Below are the code and all the weights of a small trained network. Each question names an input and a target symbol and asks about switching units off, where a switched-off unit gives its printed mean instead of its output.

import numpy as np


def w(rows, s, z=0):
    codes = np.array(rows[::2]) - 128.0
    scale = np.full(codes.shape[1], s)
    scale[-1] = z or s
    return codes * scale


def norm(h):
    return h / np.sqrt((h * h).mean(-1, keepdims=True) + 1e-5)


def f(y):
    return np.maximum(y, 0)


def softmax(a):
    e = np.exp(a - a.max(-1, keepdims=True))
    return e / e.sum(-1, keepdims=True)


def log_softmax(a):
    a = a - a.max(-1, keepdims=True)
    return a - np.log(np.exp(a).sum(-1, keepdims=True))


def net(x, mask):
    ids = ['ΘΞαβγεηλμπτω'.index(c) for c in x.split()]
    T = len(ids)
    res = E[ids] + P[:T]
    q, k, v = (norm(res) @ M[0].T for M in (Q, K, V))
    z = softmax(np.where(np.tri(T) > 0, q @ k.T / 2**0.5, -1e9)) @ v
    res = res + np.where(mask[0], z, O[0][:, -1]) @ O[0][:, :-1]
    y = f(norm(res) @ A[0][:, :-1].T + A[0][:, -1])
    res = res + np.where(mask[1:9], y, B[0][:, -1]) @ B[0][:, :-1]
    return log_softmax(norm(res)[-1] @ U[:, :-1].T + U[:, -1])


Q, K, V, O, A, B = {}, {}, {}, {}, {}, {}
E = w([
[131,128,124,137],'Θ',
[129,138,129,132],'Ξ',
[143,148,139,114],'α',
[167,114,122,118],'β',
[162,136,136,108],'γ',
[134,115,113,135],'ε',
[129,121,118,139],'η',
[131,118,115,138],'λ',
[130,142,130,126],'μ',
[130,138,125,124],'π',
[84,134,254,252],'τ',
[139,110,111,131],'ω',
],0.0075)
P = w([
[165,132,124,133],'0',
[133,149,98,133],'1',
[116,142,117,135],'2',
[74,113,127,97],'3',
[191,112,159,126],'4',
[106,135,130,137],'5',
[149,174,76,173],'6',
[255,105,143,112],'7',
],0.01)
Q[0] = w([
[76,9,236,35],'H0',
[57,102,106,37],'H0',
],0.013)
K[0] = w([
[132,222,5,131],'H0',
[160,136,57,83],'H0',
],0.016)
V[0] = w([
[103,34,84,252],'H0',
[136,18,36,58],'H0',
],0.017)
O[0] = w([
[120,252,84,137,106],'H0',
[186,122,47,39,2],'H0',
],0.014,0.0056)
A[0] = w([
[6,180,118,233,1],'N0',
[38,170,157,206,98],'N1',
[38,119,172,161,120],'N2',
[166,187,126,109,102],'N3',
[47,154,146,57,205],'N4',
[68,221,110,202,92],'N5',
[102,113,82,92,128],'N6',
[116,85,185,93,159],'N7',
],0.013,0.0054)
B[0] = w([
[148,4,95,123,240],'N0',
[152,99,61,170,254],'N1',
[186,161,146,136,247],'N2',
[84,124,102,143,173],'N3',
[138,79,128,190,169],'N4',
[87,106,195,128,242],'N5',
[139,148,165,123,164],'N6',
[98,174,110,100,228],'N7',
],0.032,0.0068)
U = w([
[112,43,125,161,254],'Θ',
[195,100,97,170,168],'Ξ',
[133,113,254,123,149],'α',
[209,85,101,41,90],'β',
[66,62,139,40,94],'γ',
[90,171,56,143,105],'ε',
[13,141,170,174,89],'η',
[39,175,97,169,85],'λ',
[197,194,170,190,79],'μ',
[134,212,169,114,98],'π',
[122,105,139,144,7],'τ',
[142,151,39,107,116],'ω',
],0.014,0.005)

Each question gives the input, a string of symbols that net reads in full, and the target symbol t.
The units are the heads (2 rows each of Q, K, V and O) and the neurons (one row each of A and B). Each row of codes is followed by its name. A weight is (code - 128) times the scale printed after its matrix; where a second scale follows, it is the last column's (O, A, B and U).
mask holds one flag per unit, heads first, then neurons. A switched-off unit (its flag False) gives its mean, the last column of its rows in O or B, instead of its output. The means were averaged over made-up inputs and are rounded, as every weight is.
A unit's drop is (log p(t) with every unit on - log p(t) with that unit switched off) / (log p(t) with every unit on - log p(t) with every unit switched off).
The circuit of an input: a set's keep is (log p(t) with only the set's units on - log p(t) with every unit switched off) / (log p(t) with every unit on - log p(t) with every unit switched off). Starting from all 9 units, units are removed one at a time, each time the one whose removal leaves the highest keep (on an exact tie, the one counted first), for as long as the keep stays at least 0.8.
circuit, biggest first: the units of the circuit, biggest drop first
unit that matters most: the unit with the biggest drop
top k neurons: the k neurons with the biggest drops, biggest first
input ε β Θ, target ε: circuit, biggest first : H0, N0
input Θ α ε ω ε ω η, target ε: circuit, biggest first : H0, N0, N2
input γ α λ λ, target α: circuit, biggest first : H0, N1, N0
input α γ β α, target γ: circuit, biggest first : H0, N1, N7
input β β λ Θ λ β γ Θ, target β: circuit, biggest first : H0
input Θ ε γ α Ξ α η γ, target α: circuit, biggest first : N1, N0
input λ Ξ η γ μ ω ω γ, target ω: circuit, biggest first : H0, N0, N2
input λ ε β η β η α, target β: circuit, biggest first : N5, H0, N1
input α λ η Ξ α, target η: top 2 neurons : N0, N3
input γ ω β, target γ: top 3 neurons : N1, N7, N2
input η μ ε α π γ β ω, target γ: top 2 neurons : N2, N1
input μ μ λ, target μ: top 2 neurons : N0, N2
input λ λ λ γ α α ε, target α: circuit, biggest first : N1, H0, N0
input ε β Θ μ, target β: top 4 neurons : N5, N1, N0, N6
input Ξ β μ, target Ξ: circuit, biggest first : H0, N2, N5
input β π α Ξ π β λ Ξ, target β: circuit, biggest first : H0, N5, N1
input μ ε π, target μ: circuit, biggest first : H0, N0, N2, N5
input β α ω β α α γ Θ, target α: circuit, biggest first : N1, N0
input α α γ, target α: circuit, biggest first : H0, N1, N0
input π ω ω, target π: top 4 neurons : N0, N1, N7, N5
input Ξ β γ β ε α, target β: unit that matters most : N5
input γ β γ, target γ: unit that matters most : H0
input β Ξ μ α γ, target μ: top 3 neurons : N0, N5, N7
input α λ μ α ε β β, target ε: top 2 neurons : N5, N0
input β ε γ γ ω γ β, target ω: top 4 neurons : N5, N0, N2, N3
input μ α ε η, target α: top 4 neurons : N1, N0, N2, N7
input Ξ η λ α μ π ε, target μ: top 3 neurons : N0, N5, N1
